Below are the code and all the weights of a small trained network. Each question names an input and a target symbol and asks about switching units off, where a switched-off unit gives its printed mean instead of its output.

import numpy as np


def w(rows, s, z=0):
    codes = np.array(rows[::2]) - 128.0
    scale = np.full(codes.shape[1], s)
    scale[-1] = z or s
    return codes * scale


def norm(h):
    return h / np.sqrt((h * h).mean(-1, keepdims=True) + 1e-5)


def f(y):
    return np.maximum(y, 0)


def softmax(a):
    e = np.exp(a - a.max(-1, keepdims=True))
    return e / e.sum(-1, keepdims=True)


def log_softmax(a):
    a = a - a.max(-1, keepdims=True)
    return a - np.log(np.exp(a).sum(-1, keepdims=True))


def net(x, mask):
    ids = ['ΘΣΦαδεηξψ'.index(c) for c in x.split()]
    T = len(ids)
    res = E[ids] + P[:T]
    u = 0
    for l in range(2):
        r = norm(res)
        for j in range(3):
            rows = slice(2 * j, 2 * j + 2)
            q, k, v = (r @ M[l][rows].T for M in (Q, K, V))
            z = softmax(np.where(np.tri(T) > 0, q @ k.T / 2**0.5, -1e9)) @ v
            o = O[l][rows]
            res = res + np.where(mask[u + j], z, o[:, -1]) @ o[:, :-1]
        u += 3
        y = f(norm(res) @ A[l][:, :-1].T + A[l][:, -1])
        res = res + np.where(mask[u : u + 8], y, B[l][:, -1]) @ B[l][:, :-1]
        u += 8
    return log_softmax(norm(res)[-1] @ U[:, :-1].T + U[:, -1])


Q, K, V, O, A, B = {}, {}, {}, {}, {}, {}
E = w([
[183,119,137,59,48,156,142,138,97,42],'Θ',
[151,107,135,130,58,77,208,112,107,106],'Σ',
[195,116,104,74,2,156,110,140,129,112],'Φ',
[75,92,125,109,104,158,174,139,127,108],'α',
[149,86,108,136,99,72,166,101,138,187],'δ',
[227,50,99,111,82,168,88,103,108,111],'ε',
[62,150,123,164,135,178,71,150,138,137],'η',
[166,194,143,183,128,80,105,93,110,125],'ξ',
[113,134,149,120,190,114,169,103,122,107],'ψ',
],0.0036)
P = w([
[85,138,72,125,108,130,143,84,87,99],'0',
[106,125,56,155,123,130,142,97,156,104],'1',
[111,137,116,119,105,147,140,82,135,116],'2',
[156,148,90,183,131,159,157,193,148,126],'3',
[111,144,99,96,138,123,116,120,85,145],'4',
[152,118,76,120,171,97,105,201,137,107],'5',
[118,131,172,100,114,133,120,84,171,135],'6',
[168,143,157,146,133,138,123,143,253,116],'7',
[112,137,152,81,157,111,110,136,71,176],'8',
[144,138,149,105,177,110,103,222,102,158],'9',
[104,128,203,89,155,112,95,72,159,148],'10',
],0.0065)
Q[0] = w([
[146,113,126,91,165,107,112,191,72,136],'L0H0',
[198,105,135,170,107,164,132,190,203,83],'L0H0',
[72,155,116,218,140,130,212,134,123,146],'L0H1',
[99,121,164,134,98,156,129,35,135,139],'L0H1',
[89,113,154,96,116,86,91,32,254,72],'L0H2',
[225,95,95,113,130,108,77,229,203,46],'L0H2',
],0.0092)
K[0] = w([
[163,159,187,175,97,183,160,131,231,124],'L0H0',
[146,127,38,143,167,95,127,171,162,70],'L0H0',
[101,130,4,149,68,159,148,87,100,103],'L0H1',
[96,126,121,82,124,107,101,114,28,165],'L0H1',
[131,117,104,106,159,94,102,193,2,155],'L0H2',
[156,137,59,161,143,136,149,184,156,101],'L0H2',
],0.0096)
V[0] = w([
[120,199,146,154,31,254,121,156,232,223],'L0H0',
[230,236,184,198,63,67,146,145,143,159],'L0H0',
[172,198,227,80,205,128,235,139,95,85],'L0H1',
[174,213,142,163,98,81,84,119,106,122],'L0H1',
[107,133,94,203,203,109,132,59,179,252],'L0H2',
[179,72,167,189,205,209,42,74,87,71],'L0H2',
],0.0027)
O[0] = w([
[124,114,184,130,76,95,117,39,242,96,92],'L0H0',
[104,156,142,176,119,213,169,48,191,162,120],'L0H0',
[172,143,108,148,88,158,166,204,111,254,3],'L0H1',
[113,114,119,141,120,215,170,49,172,153,167],'L0H1',
[178,156,78,55,165,167,95,124,146,87,82],'L0H2',
[194,58,163,173,187,181,126,100,58,77,29],'L0H2',
],0.004,0.0013)
A[0] = w([
[118,146,94,242,155,72,143,126,151,165,43],'L0N0',
[165,35,87,57,141,150,72,163,111,91,163],'L0N1',
[83,141,133,101,96,195,94,195,176,113,22],'L0N2',
[208,127,130,208,69,187,134,190,164,95,39],'L0N3',
[138,85,137,111,46,88,199,126,144,118,139],'L0N4',
[77,70,161,253,172,47,159,193,44,151,186],'L0N5',
[140,92,143,87,226,125,118,118,138,211,253],'L0N6',
[60,189,170,142,162,171,98,170,132,146,44],'L0N7',
],0.0028,0.0016)
B[0] = w([
[91,79,155,184,125,150,162,181,144,120,176],'L0N0',
[164,136,148,160,78,182,157,97,164,198,227],'L0N1',
[121,154,138,158,142,67,110,53,49,112,161],'L0N2',
[94,100,135,4,109,96,80,63,94,121,201],'L0N3',
[123,176,88,138,179,177,92,104,100,84,221],'L0N4',
[186,25,199,136,121,175,90,200,101,149,218],'L0N5',
[144,148,110,132,119,155,87,145,173,72,254],'L0N6',
[140,88,97,114,78,121,171,161,149,120,161],'L0N7',
],0.0033,0.0019)
Q[1] = w([
[60,137,129,136,171,66,156,135,63,180],'L1H0',
[172,125,159,37,64,103,49,104,137,135],'L1H0',
[58,128,123,132,163,97,117,101,54,174],'L1H1',
[177,104,151,27,84,114,61,34,148,110],'L1H1',
[204,123,126,2,40,171,26,89,121,136],'L1H2',
[193,155,138,106,75,167,112,181,180,89],'L1H2',
],0.0067)
K[1] = w([
[79,91,108,83,39,165,209,133,49,58],'L1H0',
[126,149,232,90,154,177,57,109,138,211],'L1H0',
[95,115,131,102,81,133,182,72,37,120],'L1H1',
[91,203,254,100,163,163,49,148,157,220],'L1H1',
[122,171,231,85,211,117,120,122,147,215],'L1H2',
[190,97,135,96,225,110,121,180,242,182],'L1H2',
],0.0056)
V[1] = w([
[171,67,73,162,139,137,17,101,213,204],'L1H0',
[119,138,142,204,230,14,129,104,106,170],'L1H0',
[250,171,205,80,89,65,193,82,152,168],'L1H1',
[217,123,108,134,57,100,215,131,117,58],'L1H1',
[94,220,197,145,199,141,109,142,101,77],'L1H2',
[56,39,155,76,252,106,165,106,170,164],'L1H2',
],0.0034)
O[1] = w([
[102,121,124,137,135,131,144,58,2,66,142],'L1H0',
[100,151,113,44,109,238,110,70,158,143,8],'L1H0',
[8,67,22,126,116,149,137,163,98,95,10],'L1H1',
[57,94,123,47,191,125,118,160,43,244,206],'L1H1',
[202,60,96,133,118,142,162,161,152,219,69],'L1H2',
[225,203,41,111,187,78,96,199,99,130,10],'L1H2',
],0.0041,0.0018)
A[1] = w([
[227,139,53,122,131,186,140,174,81,183,57],'L1N0',
[144,146,144,108,94,126,140,117,112,130,201],'L1N1',
[102,217,68,94,130,127,118,135,119,93,102],'L1N2',
[79,149,130,142,152,129,149,159,126,180,87],'L1N3',
[120,110,141,138,156,143,105,131,59,78,1],'L1N4',
[143,98,89,111,111,254,163,79,150,141,80],'L1N5',
[131,130,163,161,167,144,134,131,131,146,112],'L1N6',
[106,185,141,117,119,94,127,154,157,152,101],'L1N7',
],0.0088,0.0036)
B[1] = w([
[155,203,111,255,79,112,178,125,9,102,173],'L1N0',
[138,128,117,150,174,139,115,141,158,116,229],'L1N1',
[113,161,196,111,150,138,152,130,111,162,189],'L1N2',
[183,149,121,162,160,170,139,109,173,139,170],'L1N3',
[113,98,72,96,199,167,99,93,77,136,173],'L1N4',
[147,111,119,54,24,148,142,133,136,149,252],'L1N5',
[113,104,110,104,109,128,119,117,88,146,174],'L1N6',
[111,120,80,115,113,114,136,141,111,108,209],'L1N7',
],0.0089,0.0044)
U = w([
[147,54,217,191,138,129,126,164,142,218,73],'Θ',
[120,176,27,166,173,169,156,131,206,170,78],'Σ',
[1,104,133,199,93,82,148,77,177,93,71],'Φ',
[128,120,91,98,122,29,83,233,126,110,72],'α',
[73,227,201,79,173,125,158,146,120,149,151],'δ',
[107,82,88,104,195,164,79,84,57,114,164],'ε',
[225,149,186,143,158,111,95,76,188,52,100],'η',
[159,115,129,57,28,166,131,100,140,145,244],'ξ',
[180,194,121,209,90,126,154,133,43,120,90],'ψ',
],0.0076,0.0011)

Each question gives the input, a string of symbols that net reads in full, and the target symbol t.
The units are the heads (2 rows each of Q, K, V and O) and the neurons (one row each of A and B). Each row of codes is followed by its name. A weight is (code - 128) times the scale printed after its matrix; where a second scale follows, it is the last column's (O, A, B and U).
mask holds one flag per unit, layer by layer, with each layer's heads first. A switched-off unit (its flag False) gives its mean, the last column of its rows in O or B, instead of its output. The means were averaged over made-up inputs and are rounded, as every weight is.
A unit's drop is (log p(t) with every unit on - log p(t) with that unit switched off) / (log p(t) with every unit on - log p(t) with every unit switched off).
The circuit of an input: a set's keep is (log p(t) with only the set's units on - log p(t) with every unit switched off) / (log p(t) with every unit on - log p(t) with every unit switched off). Starting from the 12 units with the biggest drops (on a tie, the unit counted first), units are removed one at a time, each time the one whose removal leaves the highest keep (on an exact tie, the one counted first), for as long as the keep stays at least 0.8.
circuit, biggest first: the units of the circuit, biggest drop first
most important unit: the unit with the biggest drop
k most important neurons: the k neurons with the biggest drops, biggest first
top k neurons in layer l: the k neurons of layer l with the biggest drops, biggest first
heads that matter: for each layer, one digit per head in row order, 1 if its drop is at least 0.15 and else 0, layers parted by /
input ε η α η α Σ Φ ψ ξ, target Φ: circuit, biggest first	[L0H0; L1H1]
input Σ ε Θ, target ε: heads that matter	000 / 100
input η ξ Θ Φ Θ δ ε, target ε: most important unit	L1H0
input ψ Φ ε Σ ψ ε ξ, target ψ: heads that matter	100 / 000
input α ε ξ η δ Θ η ξ ψ δ, target ξ: heads that matter	100 / 010
input η Σ Θ δ α δ ε ξ η ε, target ξ: heads that matter	100 / 000
input ξ δ ξ ξ ε δ η Φ, target η: top 3 neurons in layer 1	[L1N5; L1N1; L1N0]
input ε ε η δ Σ ξ ε ψ η Θ, target ψ: circuit, biggest first	[L1N0; L1H2]
input ε ξ Σ, target ε: heads that matter	101 / 000
input δ δ ε ξ ξ, target ε: heads that matter	001 / 000
input Σ Σ η α, target Σ: top 2 neurons in layer 0	[L0N6; L0N2]
input α ξ δ ε η ψ Θ ε Θ, target ε: top 2 neurons in layer 0	[L0N1; L0N3]
input ξ ε ξ ξ Θ Φ ξ ε ψ Θ Θ, target ψ: heads that matter	010 / 001
input ψ Φ ξ ψ ε ξ, target ψ: heads that matter	011 / 000
input ε Σ α ψ ξ δ Σ Φ ε α, target Φ: heads that matter	100 / 000
input η ξ Θ ξ η δ α ξ Φ Σ ξ, target Φ: heads that matter	000 / 010
input η ξ η ψ ψ, target η: circuit, biggest first	[L0H0; L1H1]
input ε δ ψ Σ, target δ: heads that matter	001 / 000
input ξ δ η ψ ξ Σ ξ ψ, target Σ: 2 most important neurons	[L1N3; L1N5]
input δ ξ ε ξ ε α, target ξ: circuit, biggest first	[L0H0; L1N5]
input ξ η δ δ η ψ ε η, target ψ: heads that matter	100 / 001
input α ξ α Θ δ ε ε Θ ψ, target ε: circuit, biggest first	[L0H2; L1N4]
input Σ δ ξ η Θ ψ Σ ξ ψ α ψ, target ψ: heads that matter	110 / 001
input ψ δ δ η δ δ, target η: most important neuron	[L1N5]
input α Θ ε ψ, target Θ: heads that matter	000 / 100
input δ ε δ δ Θ η α Θ Θ δ Θ, target δ: circuit, biggest first	[L0H0; L1H2; L1H1; L1N2]
input Θ Σ α ξ α Θ Φ α η Φ, target η: circuit, biggest first	[L0H0; L1N5]
